Here is a tiny trained network, its code and every weight. The questions are about switching its units off for an input and a class, where a switched-off unit gives its printed mean instead of its output.

import numpy as np


def w(rows, s, z=0):
    codes = np.array(rows[::2]) - 128.0
    scale = np.full(codes.shape[1], s)
    scale[-1] = z or s
    return codes * scale


def f(y):
    return y / 2 * (1 + np.tanh(0.7978845608 * (y + 0.044715 * y**3)))


def log_softmax(a):
    a = a - a.max(-1, keepdims=True)
    return a - np.log(np.exp(a).sum(-1, keepdims=True))


def net(x, mask):
    res = np.array(x, float).reshape(1, 4) / 4 @ E
    y = f(res @ A[0][:, :-1].T + A[0][:, -1])
    res = res + np.where(mask, y, B[0][:, -1]) @ B[0][:, :-1]
    return log_softmax(res[-1] @ U[:, :-1].T + U[:, -1])


A, B = {}, {}
E = w([
[215,212,114,130,142,98,207,47,14],'x0',
[47,65,109,180,142,54,63,206,4],'x1',
[98,229,196,184,169,30,154,184,176],'x2',
[101,176,230,214,95,235,73,116,84],'x3',
],0.0041)
A[0] = w([
[114,160,209,175,121,213,105,130,95,127],'N1',
[143,81,60,63,134,20,172,130,175,67],'N2',
[164,172,129,105,141,188,157,91,220,163],'N3',
[81,76,130,135,103,143,77,183,234,128],'N4',
[127,124,124,129,122,129,131,122,127,73],'N5',
[127,134,123,127,124,125,122,131,131,127],'N6',
[103,113,128,119,121,131,113,141,160,102],'N7',
[147,2,47,99,117,247,126,69,67,69],'N8',
[175,208,108,124,117,93,173,76,23,86],'N9',
[155,153,136,109,131,161,144,103,187,149],'N10',
[105,201,173,174,136,44,149,159,173,16],'N11',
[107,164,234,175,128,232,99,128,83,143],'N12',
[135,127,126,129,132,127,134,125,122,95],'N13',
[180,208,110,118,117,96,173,82,19,85],'N14',
[166,164,134,106,133,177,152,99,208,148],'N15',
[98,94,125,146,144,89,101,166,50,150],'N16',
[144,90,52,72,135,34,164,135,173,75],'N17',
[79,63,145,130,121,147,69,185,248,139],'N18',
[149,149,123,134,133,113,148,116,83,133],'N19',
[165,168,130,108,136,183,158,93,218,158],'N20',
[87,90,113,155,139,75,89,177,27,144],'N21',
[147,148,135,109,124,152,144,119,168,152],'N22',
[93,80,119,160,141,66,87,184,18,149],'N23',
[117,186,175,159,142,55,135,156,163,2],'N24',
[106,205,181,179,130,30,148,156,180,27],'N25',
[142,104,74,86,142,67,149,137,154,80],'N26',
],0.0074,0.00082)
B[0] = w([
[132,159,90,192,117,141,105,118,100,188],'N1',
[128,171,105,215,109,161,90,114,87,213],'N2',
[114,117,134,124,63,80,153,116,154,201],'N3',
[136,88,143,136,212,141,175,111,125,179],'N4',
[129,129,129,127,130,127,126,132,129,124],'N5',
[129,128,128,127,129,129,128,127,128,127],'N6',
[130,121,132,131,148,132,140,124,124,128],'N7',
[134,167,150,7,146,134,60,209,124,253],'N8',
[121,72,146,140,218,145,168,122,142,239],'N9',
[122,122,131,126,93,100,140,120,142,163],'N10',
[136,135,131,50,127,146,84,165,119,179],'N11',
[135,168,78,215,112,144,95,114,87,211],'N12',
[128,127,128,129,132,129,129,129,129,128],'N13',
[116,70,145,144,221,144,168,124,142,240],'N14',
[117,119,132,125,75,90,149,118,150,186],'N15',
[126,128,132,121,79,102,152,109,158,179],'N16',
[128,166,109,205,113,159,95,116,90,204],'N17',
[134,84,143,142,233,138,187,107,121,192],'N18',
[125,111,135,131,147,132,143,121,139,155],'N19',
[116,115,136,124,64,86,152,114,153,196],'N20',
[127,126,136,120,56,86,165,104,172,206],'N21',
[124,123,129,127,105,111,136,121,136,148],'N22',
[125,122,139,121,45,84,168,97,180,217],'N23',
[134,133,127,69,129,142,95,157,120,162],'N24',
[139,136,127,35,125,149,76,170,116,189],'N25',
[129,149,117,172,117,147,110,120,107,169],'N26',
],0.02,0.0044)
U = w([
[93,114,147,119,24,38,185,77,205,253],'0',
[124,53,161,143,242,162,193,104,128,144],'1',
[137,201,55,231,99,170,73,99,52,124],'2',
[149,154,147,2,127,147,56,197,116,23],'3',
],0.0082,0.00038)

Each question gives the input, the list of numbers given to net, and the class t.
The units are the neurons (one row each of A and B). Each row of codes is followed by its name. A weight is (code - 128) times the scale printed after its matrix; where a second scale follows, it is the last column's (A, B and U).
mask holds one flag per neuron, in row order. A switched-off neuron (its flag False) gives its mean, the last column of its row in B, instead of its output. The means were averaged over made-up inputs and are rounded, as every weight is.
A unit's drop is (log p(t) with every unit on - log p(t) with that unit switched off) / (log p(t) with every unit on - log p(t) with every unit switched off).
The circuit of an input: a set's keep is (log p(t) with only the set's units on - log p(t) with every unit switched off) / (log p(t) with every unit on - log p(t) with every unit switched off). Starting from the 12 units with the biggest drops (on a tie, the unit counted first), units are removed one at a time, each time the one whose removal leaves the highest keep (on an exact tie, the one counted first), for as long as the keep stays at least 0.8.
units of the circuit, in order: the units of the circuit, biggest drop first
unit that matters most: the unit with the biggest drop
k most important neurons: the k neurons with the biggest drops, biggest first
drop of u: that unit's drop, to one decimal
input [-8,-4,2,3], class 1: unit that matters most : N18
input [-7,-1,-3,5], class 1: 2 most important neurons : [N18, N4]
input [-4,2,-1,3], class 1: 3 most important neurons : [N18, N2, N4]
input [2,-1,-3,-1], class 3: units of the circuit, in order : [N18, N23, N12]
input [-4,2,6,-5], class 3: 2 most important neurons : [N25, N11]
input [-8,4,5,5], class 1: 2 most important neurons : [N18, N4]
input [-8,8,1,4], class 0: 2 most important neurons : [N23, N21]
input [1,-3,3,-4], class 2: 2 most important neurons : [N8, N23]
input [-1,1,-8,-6], class 3: 2 most important neurons : [N8, N12]
input [1,0,-6,-7], class 2: 2 most important neurons : [N2, N17]
input [5,-1,4,-6], class 2: 4 most important neurons : [N2, N17, N18, N4]
input [-7,6,4,1], class 1: 2 most important neurons : [N18, N4]
input [4,2,-7,-6], class 3: 2 most important neurons : [N8, N12]
input [-6,-1,-5,-5], class 1: units of the circuit, in order : [N18]
input [-1,5,6,5], class 3: 2 most important neurons : [N25, N11]
input [6,-4,8,6], class 3: 3 most important neurons : [N25, N11, N24]
input [4,7,6,1], class 0: 4 most important neurons : [N23, N21, N8, N16]
input [-4,-6,2,7], class 2: drop of N26 : -0.1
input [0,-1,0,3], class 2: drop of N8 : 0.4
input [5,4,8,2], class 3: units of the circuit, in order : [N25]
input [-4,2,-1,6], class 2: drop of N14 : 0.2
input [-1,-3,3,8], class 2: drop of N14 : 0.0
